Rows and roughly how far along a hidden order each lies, from 0 to 15
(in the rows, 128 means zero)
[122 127 126 155 133 118 139 123 125 117 131 146 138  73 109 143 145 128
 155 163 122 139 166 127 131 157 107 138 101] => 0
[128 118 132 140 133 117 138 125 129 135 127 131 158 127 204 145 132 128
 170 166  52 128 164 133 123 158 114 123 111] => 1
[137 103  97 127 136  92 111 140 141 187 111 111 112 124 114  95 122  88
 148 152 122 129 155 136 125 126 136 103 138] => 3
[127 135 143 127 128 126  86 123 107 128 131 123 116 101   7 142 139 132
  75  82 132 134  91 131 126 111 115 141 137] => 9
[125 155 141 147 128 111  80 141 112 129 131 134 101  94  10 141 143 166
  62 124 116 137 101 141 126 113  95 153 127] => 10
[130 106 134 136 129 151 136 121 132 127 130 135 128 177 198 148 120 135
 156 144 103 136 122 140 141 125 125 120 106] => 1
[126 126 123 168 132 111  69 145 123 141 130 128  93 116  59 145 141 152
 103 131 133 162 142 117 123 142 113 140 111] => 13
[132 123 140 148 133 127  91 133 117 150 136 142 117  99 123 144 134 147
 130 148   1 143 158 163 126 120  86 126 100] => 15
[128 149 144 104 126 139 100 126 118 129 129 116 133 106 118 133 142 123
 130 115 105  77 124 130 110 150 109 139 138] => 7
[124 121 123 161 134 126 129 128 124 131 128 145 133  94 180 146 147 135
 146 131 131 164 152 126 134 141  87 136 108] => 0
[124 136 138  97 129  98 105 128 109 118 129 117 131 115  17 139 143 115
 132 118 140  64 109 149 111 153 134 138 128] => 6

Part 2:
[162 157 113 118  62  84 132 130 167 121 137 124 122 148 208 160 150  90
 113 119  98 124 135 157 145  93  95 124 152 185 166  90  79 113 106 131
 136 149 174 117 109  80 125 139 102] => 15
[182 146 148 117  97  91  49  91  91 136 129 133 145 132 113 145 154 171
 154 145 144 133 118  50  87 104 112 135 129 135 131 134 108 104 119 133
 162 161 140 165 138  98 105  83 104] => 11
[168 161 151 150 135 109 106  79  88  69  96  94  79 105 101 134 147 143
 141 137 128 129 131 134 141 130 148 158 156 183 172 167 146 144 139 130
 100 105 107  98  80  48 108 114 114] => 5
[190 152 158 178 158 113 159 129 133  85 100  83  63  87  16 111 130  72
 122 124  74 106 128 135 159 125 130 113 123 146 154 111 109 141 138 136
  99 127 146 133 130  97 140 174 153] => 0
[185 142 121 108  83  85 107 136 145 128 132 125 139 149 181 153 134  85
 109 118 121 139 142 124 110 104 129 154 152 167 134  81  70 107 127 150
 168 145 134 129 120 125 134 137 101] => 15
[163 163 157 157 134 118 126 104  97  91  88  95  71  91  64 105 114 104
 125 133 120 126 132 157 149 128 130 115 126 132 133 118 130 146 145 148
 151 154 163 150 156 168 141 151 132] => 2
[178 140 149 127  97  91  74  89  85 121 122 133 150 137 108 140 146 146
 152 152 155 151 142 113 102  92  69  84 104 137 146 158 132 124 115 109
 103 127 132 159 172 198 146 140 116] => 11
[155 168 135 157 100  90 142  87 114  56  97  95  52 108 131 138 171 127
 149 154 105 108 118 166 178 112 132 127 154 185 185 124 140 177 144 134
  81 103 142  66  58   4 103 107  76] => 5

New part:
[126 144 102 118 121  79 107 183  99 128 102 107 131 136 146 130 199 117
 143 122 111 140 126 122 141 116 125 124 144 103 151 139  77 124 133 118
 135 120 132] => 8
[128 121 160 108 115 152 161 142  90 137 126  88 132 104 140 131 193 134
 132 128 160 122 126 130 130 123 140 125 129 137 127 171 144 137 130 127
 135 119 142] => 3
[130 125  83 133 140  87 105 100 129 134 145 163 126 167 113 120 138 126
 125 126  13 138 124 106 122 151 129 122 146 115  99  86 122 134 137 105
 134 135 126] => 0
[125 141 128 109 121 111 124 138 113 120 106  96 130 155 131 138 170 115
 132 124 190 127 118 144 138 120 118 134 133 120 151 156  91 120 122 139
 128 121 128] => 0
[128 110  80 128 122  88 125 160 107 138 123  93 127 144 131 128 206 124
 137 132  63 124 121 108 132 201 134 122 126 116 182 148 107 135 139 111
 119 125 140] => 12
[129 116 144 127 119 147 154 151 119 142 129  91 129  89 142 128 143 144
 131 133 180 122 132 119 124 140 142 122 121 141 167 155 153 139 132 129
 127 122 143] => 4
[126 140  92 119 123  88 112 146  99 128 106 108 129 166 132 127 221 114
 137 125  35 142 121 112 137 150 124 124 150 104 122 115  79 129 139 109
 136 123 131] => 6
[125 117 100 104 108 119 148 185  90 127 109  57 132 115 143 136 248 117
 142 130 109 127 106 120 136 139 124 126 126 122 254 205 101 135 137 118
 116 117 145] => 15
[129  99  94 108 113  81 137 155  78 136 112  78 128 147 136 137 255 123
 136 129 106 113 111 105 136 173 135 122 122 122 178 164  90 132 133 109
 130 120 150] => 13
[125 130  78 127 119  96 122 172 115 129 112  93 129 126 137 127 176 116
 137 129  51 138 119 115 134 165 127 122 134 110 197 152  96 133 141 116
 114 122 130] => 13
[129 117  92 128 136  94 114 124 120 128 125 138 127 159 127 129 155 128
 127 126  95 125 125 112 130 146 126 125 127 124 136 113 109 126 127 122
 137 129 129] => 1
